D: [150 150 150 150 150 105]
Q: [ 91  91  91  91  91 166]
N: [ 92  92  92  92  92 166]
K: [117 117 117  93 117 139]
H: [122 122 122 122 122 130]
L: [ 80  92  80  92  80 172]
all N: [92]  0 1 2 3 4
all D: [150]  0 1 2 3 4
all H: [130]  5
all Q: [91]  0 1 2 3 4
all L: [92]  1 3
all H: [122]  0 1 2 3 4

C: [109 132 134 126 124 123 130 108 134 128 143 132 118 114 139 147 130 146
 138 124 124 131 118 115 137 129 139 134 129 115 117 102 130 130 134 129
 126 141 129 117 154 135 116 118]
W: [ 91 134 139 126 122 118 131  90 141 129 160 133 109 101 149 166 107 163
 149 118 118 133 108 103 148 128 147 138 129 101 107  77 131 132 138 131
 124 153 132 105 178 141 106 108]
E: [110 130 135 126 126 125 131 109 134 129 143 130 119 129 137 147 117 145
 138 123 123 130 119 114 138 128 138 133 128 115 119 104 130 129 133 129
 127 141 130 117 129 134 116 117]
X: [122 129 130 128 128 126 129 121 130 129 132 129 126 124 131 134 125 134
 130 125 127 131 125 124 132 128 131 130 127 124 125 120 130 128 128 131
 128 131 129 124 131 131 125 124]
T: [111 130 134 126 125 122 123 109 134 129 142 131 119 114 137 148 118 146
 138 123 123 131 118 115 138 129 138 134 129 116 118 103 129 132 132 131
 126 139 130 123 153 135 118 118]
J: [123 129 129 128 128 126 129 122 130 128 133 128 126 124 131 134 126 134
 131 126 126 129 125 124 130 128 131 129 129 125 131 120 129 130 130 128
 129 132 129 124 136 128 125 127]
G: [ 91 134 140 125 121 118 132  89 141 129 159 133 109 102 148 166 107 163
 148 117 119 132 108 103 148 129 146 138 128 101 107  76 131 132 139 131
 125 153 133 106 177 140 106 107]
all J: [131]  14 18 26 30
all T: [123]  6 19 20 39
all E: [129]  9 13 33 35 40
all E: [133]  27 34
all X: [131]  14 21 26 35 37 40 41

M: [115  98 122  98]
B: [116  98 122 162]
S: [107 101 152 107]
R: [116 122 122 122]
F: [ 80  94 117 154]
P: [116 116 116 159]
all M: [98]  1 3
all S: [152]  2
all R: [122]  1 2 3
all P: [116]  0 1 2

Fitul: [169 110 110 110 111 169 111  82 111 169 110]
Teni: [154 108 121 150 146 110 104 163 158 104 104]
Rume: [131 151 127 151 153 133 132 120 126 133 131]
num: [111 152 110 116 120 158 170  98 110 170 148]
gafor: [134 140 120 136 137 132 122 120 120 122 131]
Bitaz: [112  89 122 107 102  85 101 178 122 100  86]
risu: [ 97 105 145  93  92 154 133 103 145 133 163]
lani: [166 107 112 166 119 119 166 166 166 166 119]
banag: [118 120 147 116 116 146 144 112 167 144 151]
zipem: [138 113 145 139 138 117 165 147 145 164 170]
tilu: [181 161 148 185 187 126 135 126 147 134 126]
rotal: [153 151 116 156 158 124 102 123 116 102 125]
all lani: [166]  0 3 6 7 8 9
all Fitul: [111]  4 6 8
all Bitaz: [178]  7
all Fitul: [169]  0 5 9
all Rume: [120]  7
all Fitul: [110]  1 2 3 10

tam: [103 155 134 121 125 171  94 125 133 155 125 121 134 142]
Vol: [ 98 169 108 114 123 168 102 131 141 155 177 112 144 148]
Rud: [139 109 118 136 131 118 130 131 140 109 131 138 118 119]
zeduv: [151  84 152 146 134 114 125 125 109  78  62 153 103 109]
duti: [135 108 137 134 135 104 104 126 123 104 135 135 121 104]
beros: [103 167 107 113 123 154 117 131 143 164 182 108 147 146]
zelab: [142 108 138 135 131 111 138 127 121 112 102 124 119 118]
ropak: [143  91 152 145 134 131 109 126 109  74  64 154 103 112]
tomo: [143  91 152 145 134 131 109 126 109  74  64 154 103 142]
all Rud: [131]  4 7 10
all tam: [121]  3 11
all duti: [135]  0 4 10 11
all Rud: [139]  0
all tam: [125]  4 7 10

Y: [114 131  77 113 139 177 177  98 144 139 113 124 148 177 149 114 135 138
  82 111 177 113 142]
A: [115 186 157 148 126  97 139 136  94 148 123 126  95 100 126 128 126  69
  70 184 116 146 102]
U: [154 118 100 154 108 169 110 116 108  99 108 100 108 112 156 103 139 140
 108 131 130 108  86]
V: [138 138 115 116 135  75 160 140 138 166  67 121 166 140 102 128 138 132
 156 122 105 157 138]
Z: [ 99 143 159 137 121 121 131 159 131 102 109  65 125 164 123 128 138 113
 128 136 123 134 141]
all Y: [177]  5 6 13 20
all U: [108]  4 8 10 12 18 21
all Y: [149]  14
all V: [138]  0 1 8 16 22
all Z: [131]  6 8
all V: [166]  9 12

sev: [154 158  86  96 104 134]
bov: [188 169  77  69  70 136]
saz: [153 166  90  97 112 111]
gif: [111 118 156 148 151  99]
gotol: [ 65  82 186 192 188 119]
Kopi: [107 135 140 121 161  86]
Ged: [156 101 140 140 140 122]
zava: [154 180  99  97 123  78]
Nalo: [ 89 113 116 116 170 116]
nedif: [105  93  93 157 146 126]
all Nalo: [116]  2 3 5
all Ged: [156]  0
all nedif: [157]  3

Sumu: [117 138 143 111 129 157 104 115 146 103 134 116 102 104 107 130 103 116
 119 101 112 157]
Ven: [147 139 109 112 156 150 152 107 134  87 149 157 138 133  92 156 160  93
 150  93 154 142]
rak: [136  88 142 142 126 163 126 151 152 124 124 113 140 146 119 139 117 135
 115 124 139 114]
Dule: [131 136  86 113 117 109 133 112 100 131 120 118 123 116 141 118 102 126
 139 146 109 108]
sali: [119 145 107 124 111 109 115 108  97 158 116 124 126 120 151 102 109 148
 118 154 121 115]
Didok: [136  88 142 142 126 163 113 151 152 124 124 139 140 146 119 139 124 135
 115 131 119 148]
nas: [137 101 111 148 117 114 121 133 127 160 103  97 152 162 149 103 100 139
  99 169 127 110]
zorad: [138 115 105 134 140 138 137 140 107 155 109 114 140 146 149 124 112 140
 121 146 113 106]
fol: [116 116 118 129 122 144  92 159 159 133 143 126 117 128 136 116 115 116
 101 138 118 151]
Puz: [111 167 139 118 145 134 120  89  74 157 120 102 107 107 185 107  85 143
 120 145  99 151]
roled: [121 116 175 151 171 132  77 172 170 136 172 136 154 122 135 132 124 161
 116 133 122 127]
all fol: [118]  2 20
all zorad: [138]  0 5
all fol: [128]  13
all roled: [172]  7 10
all Puz: [107]  12 13 15
all Ven: [87]  9
all rak: [126]  4 6

vita: [130  62 103 130  63]
Los: [150  78 146 104  89]
zod: [138 138 132 107 145]
lim: [181 121 181 181 124]
bopi: [162 143  95 153  83]
domon: [ 80  96  93  87 183]
fati: [177 181 167  87 127]
all zod: [132]  2
all lim: [181]  0 2 3
all vita: [62]  1

